Below are the code and all the weights of a small trained network. Each question names an input and a class and asks about switching units off, where a switched-off unit gives its printed mean instead of its output.

import numpy as np


def w(rows, s, z=0):
    codes = np.array(rows[::2]) - 128.0
    scale = np.full(codes.shape[1], s)
    scale[-1] = z or s
    return codes * scale


def norm(h):
    return h / np.sqrt((h * h).mean(-1, keepdims=True) + 1e-5)


def f(y):
    return np.maximum(y, 0)


def log_softmax(a):
    a = a - a.max(-1, keepdims=True)
    return a - np.log(np.exp(a).sum(-1, keepdims=True))


def net(x, mask):
    res = np.array(x, float).reshape(1, 2) / 4 @ E
    u = 0
    for l in range(3):
        y = f(norm(res) @ A[l][:, :-1].T + A[l][:, -1])
        res = res + np.where(mask[u : u + 5], y, B[l][:, -1]) @ B[l][:, :-1]
        u += 5
    return log_softmax(norm(res)[-1] @ U[:, :-1].T + U[:, -1])


A, B = {}, {}
E = w([
[157,105,120,174,162,103,128,87,23,36],'x0',
[198,132,82,11,25,104,42,138,62,183],'x1',
],0.013)
A[0] = w([
[59,132,78,102,145,68,23,107,29,26,2],'0.n1',
[14,47,163,113,80,46,96,215,127,87,42],'0.n2',
[111,153,101,42,41,92,117,149,166,108,162],'0.n3',
[54,107,207,212,164,100,170,106,187,151,170],'0.n4',
[115,80,149,206,110,27,143,2,168,51,33],'0.n5',
],0.0049,0.0042)
B[0] = w([
[171,104,176,120,67,119,254,122,126,209,173],'0.n1',
[179,164,167,93,220,91,106,154,136,90,128],'0.n2',
[190,132,61,135,144,139,174,73,176,127,219],'0.n3',
[143,195,27,64,207,93,80,67,130,109,254],'0.n4',
[169,131,133,68,45,153,102,189,195,152,170],'0.n5',
],0.0084,0.0068)
A[1] = w([
[138,68,153,207,141,115,109,128,36,69,123],'1.n1',
[114,159,87,59,146,105,84,90,147,113,3],'1.n2',
[98,146,158,113,117,190,94,255,199,168,104],'1.n3',
[63,151,135,98,132,117,124,184,159,180,85],'1.n4',
[169,116,104,108,126,133,173,120,149,157,107],'1.n5',
],0.013,0.0048)
B[1] = w([
[115,130,170,80,76,111,185,186,103,157,209],'1.n1',
[134,138,164,131,95,112,142,79,87,167,254],'1.n2',
[159,80,188,145,94,98,172,252,64,52,216],'1.n3',
[123,38,116,87,111,134,187,185,86,135,206],'1.n4',
[94,86,158,188,166,127,110,41,170,121,254],'1.n5',
],0.013,0.0072)
A[2] = w([
[120,39,164,219,107,138,97,135,187,147,77],'2.n1',
[138,141,96,135,95,95,65,135,117,167,54],'2.n2',
[125,121,152,107,106,177,171,180,163,134,1],'2.n3',
[46,248,134,175,182,134,159,187,219,95,74],'2.n4',
[210,83,77,66,61,104,41,139,122,182,66],'2.n5',
],0.011,0.0029)
B[2] = w([
[126,172,157,92,127,74,131,92,48,178,172],'2.n1',
[172,122,127,160,131,148,73,102,197,88,160],'2.n2',
[151,152,103,93,20,153,129,137,38,48,170],'2.n3',
[99,75,79,155,157,202,29,98,171,130,213],'2.n4',
[39,142,73,184,247,196,118,177,185,75,255],'2.n5',
],0.011,0.01)
U = w([
[77,89,57,149,195,210,87,106,177,87,219],'0',
[128,88,162,103,103,120,210,198,76,106,227],'1',
[123,136,156,117,131,84,127,7,107,188,164],'2',
[155,126,140,140,108,127,87,133,171,107,27],'3',
[141,206,128,141,99,135,115,156,140,167,2],'4',
[163,193,135,113,101,120,101,138,182,133,7],'5',
],0.017,0.0043)

Each question gives the input, the list of numbers given to net, and the class t.
The units are the neurons (one row each of A and B). Each row of codes is followed by its name. A weight is (code - 128) times the scale printed after its matrix; where a second scale follows, it is the last column's (A, B and U).
mask holds one flag per neuron, layer by layer. A switched-off neuron (its flag False) gives its mean, the last column of its row in B, instead of its output. The means were averaged over made-up inputs and are rounded, as every weight is.
A unit's drop is (log p(t) with every unit on - log p(t) with that unit switched off) / (log p(t) with every unit on - log p(t) with every unit switched off).
The circuit of an input: a set's keep is (log p(t) with only the set's units on - log p(t) with every unit switched off) / (log p(t) with every unit on - log p(t) with every unit switched off). Starting from the 12 units with the biggest drops (on a tie, the unit counted first), units are removed one at a time, each time the one whose removal leaves the highest keep (on an exact tie, the one counted first), for as long as the keep stays at least 0.8.
units of the circuit, in order: the units of the circuit, biggest drop first
most important unit: the unit with the biggest drop
top k neurons: the k neurons with the biggest drops, biggest first
k most important neurons of layer l: the k neurons of layer l with the biggest drops, biggest first
drop when u is switched off: that unit's drop, to one decimal
input [-3,3], class 2: top 4 neurons	[1.n5, 0.n3, 2.n1, 0.n4]
input [3,1], class 2: top 3 neurons	[0.n1, 1.n5, 1.n3]
input [1,0], class 2: most important unit	0.n1
input [3,-3], class 2: top 4 neurons	[0.n4, 2.n5, 1.n2, 1.n3]
input [0,-1], class 2: top 2 neurons	[1.n2, 0.n4]
input [-6,4], class 1: top 2 neurons	[1.n3, 0.n4]
input [-8,8], class 0: 2 most important neurons of layer 1	[1.n1, 1.n5]
input [6,7], class 0: top 2 neurons	[2.n5, 1.n3]
input [-1,-2], class 2: top 3 neurons	[0.n4, 1.n2, 2.n5]
input [-5,4], class 1: top 3 neurons	[0.n4, 1.n3, 2.n4]
input [-4,-2], class 1: top 2 neurons	[0.n3, 1.n4]
input [3,-2], class 2: 2 most important neurons of layer 0	[0.n4, 0.n5]
input [1,8], class 0: drop when 2.n5 is switched off	0.5
input [5,-3], class 1: drop when 1.n1 is switched off	1.2
input [7,4], class 1: units of the circuit, in order	[1.n1]
input [5,8], class 0: drop when 2.n5 is switched off	1.2
input [8,-5], class 1: drop when 1.n1 is switched off	1.3
